Here is a tiny trained network, its code and every weight. The questions are about switching its units off for an input and a target symbol, where a switched-off unit gives its printed mean instead of its output.

import numpy as np


def w(rows, s, z=0):
    codes = np.array(rows[::2]) - 128.0
    scale = np.full(codes.shape[1], s)
    scale[-1] = z or s
    return codes * scale


def norm(h):
    return h / np.sqrt((h * h).mean(-1, keepdims=True) + 1e-5)


def f(y):
    return y / 2 * (1 + np.tanh(0.7978845608 * (y + 0.044715 * y**3)))


def softmax(a):
    e = np.exp(a - a.max(-1, keepdims=True))
    return e / e.sum(-1, keepdims=True)


def log_softmax(a):
    a = a - a.max(-1, keepdims=True)
    return a - np.log(np.exp(a).sum(-1, keepdims=True))


def net(x, mask):
    ids = ['ΓΠΣΦΨαβδεζηθλξτω'.index(c) for c in x.split()]
    T = len(ids)
    res = E[ids] + P[:T]
    r = norm(res)
    for j in range(3):
        rows = slice(2 * j, 2 * j + 2)
        q, k, v = (r @ M[0][rows].T for M in (Q, K, V))
        z = softmax(np.where(np.tri(T) > 0, q @ k.T / 2**0.5, -1e9)) @ v
        o = O[0][rows]
        res = res + np.where(mask[j], z, o[:, -1]) @ o[:, :-1]
    y = f(norm(res) @ A[0][:, :-1].T + A[0][:, -1])
    res = res + np.where(mask[3:19], y, B[0][:, -1]) @ B[0][:, :-1]
    return log_softmax(norm(res)[-1] @ U[:, :-1].T + U[:, -1])


Q, K, V, O, A, B = {}, {}, {}, {}, {}, {}
E = w([
[176,49,104,136,42,153],'Γ',
[128,116,147,95,85,115],'Π',
[188,66,171,111,11,137],'Σ',
[108,177,138,113,190,62],'Φ',
[118,175,143,125,147,85],'Ψ',
[177,107,221,57,45,102],'α',
[218,166,170,174,147,206],'β',
[241,34,110,93,36,207],'δ',
[182,58,64,154,62,181],'ε',
[147,44,12,135,99,136],'ζ',
[221,54,132,141,5,171],'η',
[121,158,119,133,152,89],'θ',
[122,124,175,125,104,92],'λ',
[109,183,195,117,160,92],'ξ',
[184,96,137,114,101,191],'τ',
[238,187,142,83,94,26],'ω',
],0.011)
P = w([
[105,160,119,172,119,149],'0',
[207,84,194,128,248,172],'1',
[124,118,190,83,135,46],'2',
[122,204,171,67,78,178],'3',
[196,90,194,149,246,148],'4',
[108,88,132,98,171,62],'5',
[122,192,133,43,117,210],'6',
[202,100,193,174,234,115],'7',
[120,79,113,112,166,57],'8',
[127,197,98,73,139,207],'9',
],0.015)
Q[0] = w([
[205,172,193,179,159,162],'H1',
[156,198,103,141,69,123],'H1',
[62,109,79,81,52,96],'H2',
[115,135,133,80,151,122],'H2',
[151,139,103,180,44,205],'H3',
[34,132,130,151,83,248],'H3',
],0.017)
K[0] = w([
[112,132,129,255,91,95],'H1',
[142,87,139,138,161,74],'H1',
[120,102,164,52,144,125],'H2',
[157,141,157,106,193,130],'H2',
[162,131,99,54,92,175],'H3',
[29,180,140,92,100,215],'H3',
],0.017)
V[0] = w([
[109,146,118,162,147,239],'H1',
[221,181,38,140,115,110],'H1',
[122,206,203,239,87,118],'H2',
[136,248,207,48,118,52],'H2',
[153,148,163,187,172,101],'H3',
[209,236,60,130,103,123],'H3',
],0.014)
O[0] = w([
[135,178,221,154,174,152,98],'H1',
[43,78,172,56,128,73,173],'H1',
[16,147,156,213,139,254,205],'H2',
[98,104,36,236,214,157,254],'H2',
[205,152,110,66,123,139,225],'H3',
[43,72,58,85,178,188,146],'H3',
],0.0092,0.0098)
A[0] = w([
[212,102,147,158,153,116,98],'N1',
[91,127,93,163,119,191,54],'N2',
[177,44,193,165,154,150,157],'N3',
[12,106,128,131,133,177,140],'N4',
[100,142,174,80,163,109,196],'N5',
[149,204,159,114,118,174,136],'N6',
[130,102,25,63,131,77,153],'N7',
[180,68,154,96,139,171,115],'N8',
[5,139,76,79,83,109,236],'N9',
[157,159,136,180,175,101,51],'N10',
[118,8,100,109,176,41,4],'N11',
[159,40,157,161,56,162,155],'N12',
[186,149,136,71,66,142,163],'N13',
[124,161,93,84,138,177,83],'N14',
[112,137,139,196,186,201,98],'N15',
[76,221,89,166,16,176,172],'N16',
],0.014,0.0032)
B[0] = w([
[133,156,54,179,163,133,165],'N1',
[149,183,172,162,192,113,200],'N2',
[161,137,105,139,180,26,166],'N3',
[164,184,121,159,8,80,223],'N4',
[107,107,64,159,110,160,155],'N5',
[98,99,62,101,131,152,150],'N6',
[143,141,244,72,152,163,247],'N7',
[79,187,149,152,161,64,142],'N8',
[218,196,27,105,77,195,201],'N9',
[164,169,104,104,93,147,162],'N10',
[11,32,137,156,118,149,198],'N11',
[117,133,85,44,174,203,141],'N12',
[96,139,94,199,88,155,159],'N13',
[182,115,120,91,124,145,161],'N14',
[126,59,139,63,93,113,233],'N15',
[81,177,50,57,34,173,160],'N16',
],0.018,0.011)
U = w([
[133,122,149,77,97,53,52],'Γ',
[72,159,145,141,120,129,2],'Π',
[160,102,235,228,67,162,35],'Σ',
[106,177,173,136,217,158,30],'Φ',
[189,157,132,41,164,205,148],'Ψ',
[78,185,188,118,125,96,100],'α',
[111,155,70,146,36,219,186],'β',
[22,146,98,160,172,120,119],'δ',
[96,21,79,200,67,94,167],'ε',
[126,75,181,124,92,91,203],'ζ',
[90,78,68,108,161,102,135],'η',
[141,101,131,216,154,198,94],'θ',
[244,89,129,205,155,67,176],'λ',
[160,116,52,139,165,114,52],'ξ',
[98,199,109,129,145,9,160],'τ',
[69,7,190,74,122,176,180],'ω',
],0.011,0.0034)

Each question gives the input, a string of symbols that net reads in full, and the target symbol t.
The units are the heads (2 rows each of Q, K, V and O) and the neurons (one row each of A and B). Each row of codes is followed by its name. A weight is (code - 128) times the scale printed after its matrix; where a second scale follows, it is the last column's (O, A, B and U).
mask holds one flag per unit, heads first, then neurons. A switched-off unit (its flag False) gives its mean, the last column of its rows in O or B, instead of its output. The means were averaged over made-up inputs and are rounded, as every weight is.
A unit's drop is (log p(t) with every unit on - log p(t) with that unit switched off) / (log p(t) with every unit on - log p(t) with every unit switched off).
The circuit of an input: a set's keep is (log p(t) with only the set's units on - log p(t) with every unit switched off) / (log p(t) with every unit on - log p(t) with every unit switched off). Starting from the 12 units with the biggest drops (on a tie, the unit counted first), units are removed one at a time, each time the one whose removal leaves the highest keep (on an exact tie, the one counted first), for as long as the keep stays at least 0.8.
circuit, biggest first: the units of the circuit, biggest drop first
k most important neurons: the k neurons with the biggest drops, biggest first
heads that matter: for each layer, one digit per head in row order, 1 if its drop is at least 0.15 and else 0, layers parted by /
input ω ζ ω ω Σ, target ε: heads that matter : 110
input Φ Φ Ψ ε τ Φ θ η, target λ: circuit, biggest first : (N3)
input ω ε ε, target ω: heads that matter : 010
input ω Φ Φ, target ω: heads that matter : 000
input Ψ δ Φ ξ ζ ω Φ δ, target Σ: 4 most important neurons : (N4; N9; N2; N15)
input λ τ η ω ω, target β: heads that matter : 010
input ω τ ω ω Ψ Φ Σ λ θ, target λ: circuit, biggest first : (H3; N16)
input ω Φ Φ η Σ λ Φ Φ Φ, target Φ: 2 most important neurons : (N15; N9)
input Ψ Ψ ξ Φ ξ θ Φ η, target Σ: heads that matter : 110
input Φ η ω Φ ω ε δ Φ, target λ: 3 most important neurons : (N7; N11; N15)
input Φ ω ω Φ Φ, target λ: heads that matter : 010
input ε ω λ ω, target Ψ: 2 most important neurons : (N7; N4)
input Φ ω Φ δ δ Ψ Φ ξ, target λ: heads that matter : 011
input ξ α Φ ξ Φ, target θ: heads that matter : 110
input ε β ε Φ Φ, target α: heads that matter : 110
input δ Φ δ Φ ω λ, target ω: circuit, biggest first : (N11)
input ω δ α, target ω: 2 most important neurons : (N11; N7)
input Φ δ η λ Φ Γ Φ Γ δ Φ, target Ψ: heads that matter : 010
input τ ω Φ λ Ψ, target Φ: 3 most important neurons : (N4; N11; N9)
input Φ Σ Φ Φ Φ ξ δ ω ξ, target ω: heads that matter : 011
input η ω η Ψ Φ, target δ: heads that matter : 010
input ξ ω Φ Φ Φ ω λ ε, target θ: heads that matter : 110
input δ Φ Π τ δ, target τ: 3 most important neurons : (N8; N3; N7)
input Ψ Φ δ ω α, target Σ: 2 most important neurons : (N4; N9)
input Φ Φ τ Σ Φ Φ λ δ λ, target λ: heads that matter : 101
input Φ Φ Φ, target Φ: 3 most important neurons : (N15; N4; N9)
input Φ τ λ Φ ω δ, target ω: 4 most important neurons : (N11; N7; N2; N9)
